Here is a tiny trained network, its code and every weight. The questions are about switching its units off for an input and a target symbol, where a switched-off unit gives its printed mean instead of its output.

import numpy as np


def w(rows, s, z=0):
    codes = np.array(rows[::2]) - 128.0
    scale = np.full(codes.shape[1], s)
    scale[-1] = z or s
    return codes * scale


def norm(h):
    return h / np.sqrt((h * h).mean(-1, keepdims=True) + 1e-5)


def softmax(a):
    e = np.exp(a - a.max(-1, keepdims=True))
    return e / e.sum(-1, keepdims=True)


def log_softmax(a):
    a = a - a.max(-1, keepdims=True)
    return a - np.log(np.exp(a).sum(-1, keepdims=True))


def net(x, mask):
    ids = ['ΓΠαβδεζηθμξστφψ'.index(c) for c in x.split()]
    T = len(ids)
    res = E[ids] + P[:T]
    u = 0
    for l in range(2):
        r = norm(res)
        for j in range(3):
            rows = slice(2 * j, 2 * j + 2)
            q, k, v = (r @ M[l][rows].T for M in (Q, K, V))
            z = softmax(np.where(np.tri(T) > 0, q @ k.T / 2**0.5, -1e9)) @ v
            o = O[l][rows]
            res = res + np.where(mask[u + j], z, o[:, -1]) @ o[:, :-1]
        u += 3
    return log_softmax(norm(res)[-1] @ U[:, :-1].T + U[:, -1])


Q, K, V, O = {}, {}, {}, {}
E = w([
[109,105,119,138],'Γ',
[117,102,131,137],'Π',
[124,104,135,136],'α',
[137,135,129,129],'β',
[119,118,127,146],'δ',
[136,136,129,130],'ε',
[127,116,139,143],'ζ',
[142,136,128,131],'η',
[144,139,131,132],'θ',
[134,144,122,132],'μ',
[228,111,215,88],'ξ',
[225,251,193,157],'σ',
[144,138,113,119],'τ',
[125,143,106,127],'φ',
[138,93,123,95],'ψ',
],0.032)
P = w([
[53,254,254,46],'0',
[247,111,55,169],'1',
[37,238,250,50],'2',
[225,113,68,154],'3',
[57,210,220,67],'4',
[204,136,86,142],'5',
[79,184,187,78],'6',
[179,141,102,131],'7',
[93,163,165,89],'8',
[165,149,111,131],'9',
[98,149,166,95],'10',
[168,153,119,136],'11',
],0.0084)
Q[0] = w([
[79,178,177,60],'L0H1',
[173,153,66,170],'L0H1',
[193,118,93,180],'L0H2',
[82,154,70,123],'L0H2',
[27,165,139,131],'L0H3',
[123,129,62,246],'L0H3',
],0.011)
K[0] = w([
[119,191,53,9],'L0H1',
[112,62,148,126],'L0H1',
[146,125,165,196],'L0H2',
[104,92,117,121],'L0H2',
[154,216,100,138],'L0H3',
[66,109,113,216],'L0H3',
],0.012)
V[0] = w([
[162,173,56,49],'L0H1',
[81,177,38,159],'L0H1',
[180,118,98,3],'L0H2',
[136,189,160,203],'L0H2',
[144,193,161,218],'L0H3',
[192,127,144,94],'L0H3',
],0.017)
O[0] = w([
[84,206,216,21,190],'L0H1',
[64,197,2,85,75],'L0H1',
[18,120,209,235,189],'L0H2',
[160,62,12,76,255],'L0H2',
[180,63,34,2,207],'L0H3',
[151,88,235,125,206],'L0H3',
],0.013,0.0068)
Q[1] = w([
[247,144,136,101],'L1H1',
[207,103,97,154],'L1H1',
[37,46,108,125],'L1H2',
[161,111,119,199],'L1H2',
[82,146,114,167],'L1H3',
[198,176,80,169],'L1H3',
],0.012)
K[1] = w([
[203,191,117,218],'L1H1',
[131,226,146,157],'L1H1',
[222,181,131,171],'L1H2',
[152,7,96,187],'L1H2',
[93,170,88,166],'L1H3',
[81,2,75,192],'L1H3',
],0.0095)
V[1] = w([
[195,211,141,143],'L1H1',
[26,98,78,164],'L1H1',
[117,67,110,159],'L1H2',
[217,167,146,156],'L1H2',
[76,65,173,149],'L1H3',
[126,8,113,81],'L1H3',
],0.014)
O[1] = w([
[232,177,172,71,159],'L1H1',
[67,47,130,77,2],'L1H1',
[27,127,160,98,109],'L1H2',
[199,215,129,145,135],'L1H2',
[109,63,11,52,105],'L1H3',
[27,100,144,146,221],'L1H3',
],0.011,0.009)
U = w([
[64,180,58,175,254],'Γ',
[116,73,116,185,199],'Π',
[145,39,152,186,138],'α',
[112,95,125,116,115],'β',
[149,77,20,94,128],'δ',
[108,86,126,105,127],'ε',
[183,8,97,127,93],'ζ',
[125,69,142,98,95],'η',
[147,11,168,56,102],'θ',
[94,121,82,57,184],'μ',
[173,38,205,142,70],'ξ',
[233,163,119,97,128],'σ',
[82,205,204,68,51],'τ',
[61,232,75,79,145],'φ',
[79,165,215,201,162],'ψ',
],0.016,0.0075)

Each question gives the input, a string of symbols that net reads in full, and the target symbol t.
The units are the heads (2 rows each of Q, K, V and O). Each row of codes is followed by its name. A weight is (code - 128) times the scale printed after its matrix; where a second scale follows, it is the last column's (O and U).
mask holds one flag per head, layer by layer. A switched-off head (its flag False) gives its mean, the last column of its rows in O, instead of its output. The means were averaged over made-up inputs and are rounded, as every weight is.
A unit's drop is (log p(t) with every unit on - log p(t) with that unit switched off) / (log p(t) with every unit on - log p(t) with every unit switched off).
The circuit of an input: a set's keep is (log p(t) with only the set's units on - log p(t) with every unit switched off) / (log p(t) with every unit on - log p(t) with every unit switched off). Starting from all 6 units, units are removed one at a time, each time the one whose removal leaves the highest keep (on an exact tie, the one counted first), for as long as the keep stays at least 0.8.
units of the circuit, in order: the units of the circuit, biggest drop first
most important unit: the unit with the biggest drop
which heads matter: for each layer, one digit per head in row order, 1 if its drop is at least 0.15 and else 0, layers parted by /
drop of u: that unit's drop, to one decimal
input δ θ δ φ μ ε Π, target μ: most important unit => L0H1
input θ μ β δ θ θ μ, target μ: which heads matter => 100 / 000
input φ α ψ θ θ θ α θ θ, target θ: units of the circuit, in order => [L0H1; L1H2; L1H1]
input δ Π Π, target δ: units of the circuit, in order => [L0H1; L0H3]
input σ θ θ σ θ θ Γ η, target Γ: which heads matter => 001 / 000
input σ θ η, target σ: which heads matter => 000 / 110
input σ Π ξ ξ Γ φ Π, target φ: which heads matter => 100 / 000
input φ α σ η ε δ η θ η τ ε, target τ: which heads matter => 110 / 101
input θ η Γ θ η ξ Π τ θ, target τ: which heads matter => 110 / 000
input η θ θ τ θ δ, target δ: which heads matter => 000 / 000
input μ Π σ η ψ Γ θ θ θ θ, target Γ: units of the circuit, in order => [L0H3; L0H1]
input ψ φ α, target ψ: which heads matter => 011 / 000
input μ β ψ μ, target ψ: which heads matter => 001 / 000
input ξ ξ φ ε τ ζ, target ζ: units of the circuit, in order => [L0H1; L0H3]
input σ σ β ξ θ θ ε τ Γ μ, target Γ: units of the circuit, in order => [L0H3]
input θ θ δ θ Γ θ η θ σ α, target α: which heads matter => 101 / 000
input σ η ψ θ α ψ θ, target ψ: which heads matter => 010 / 000
input τ τ θ θ Π α θ θ μ θ, target α: drop of L0H1 => 1.9
input θ θ σ θ θ τ τ θ θ, target τ: drop of L0H1 => 1.6
input τ ψ ψ θ σ ζ, target ζ: drop of L0H1 => 0.9
input θ ψ η, target ψ: units of the circuit, in order => [L0H2]
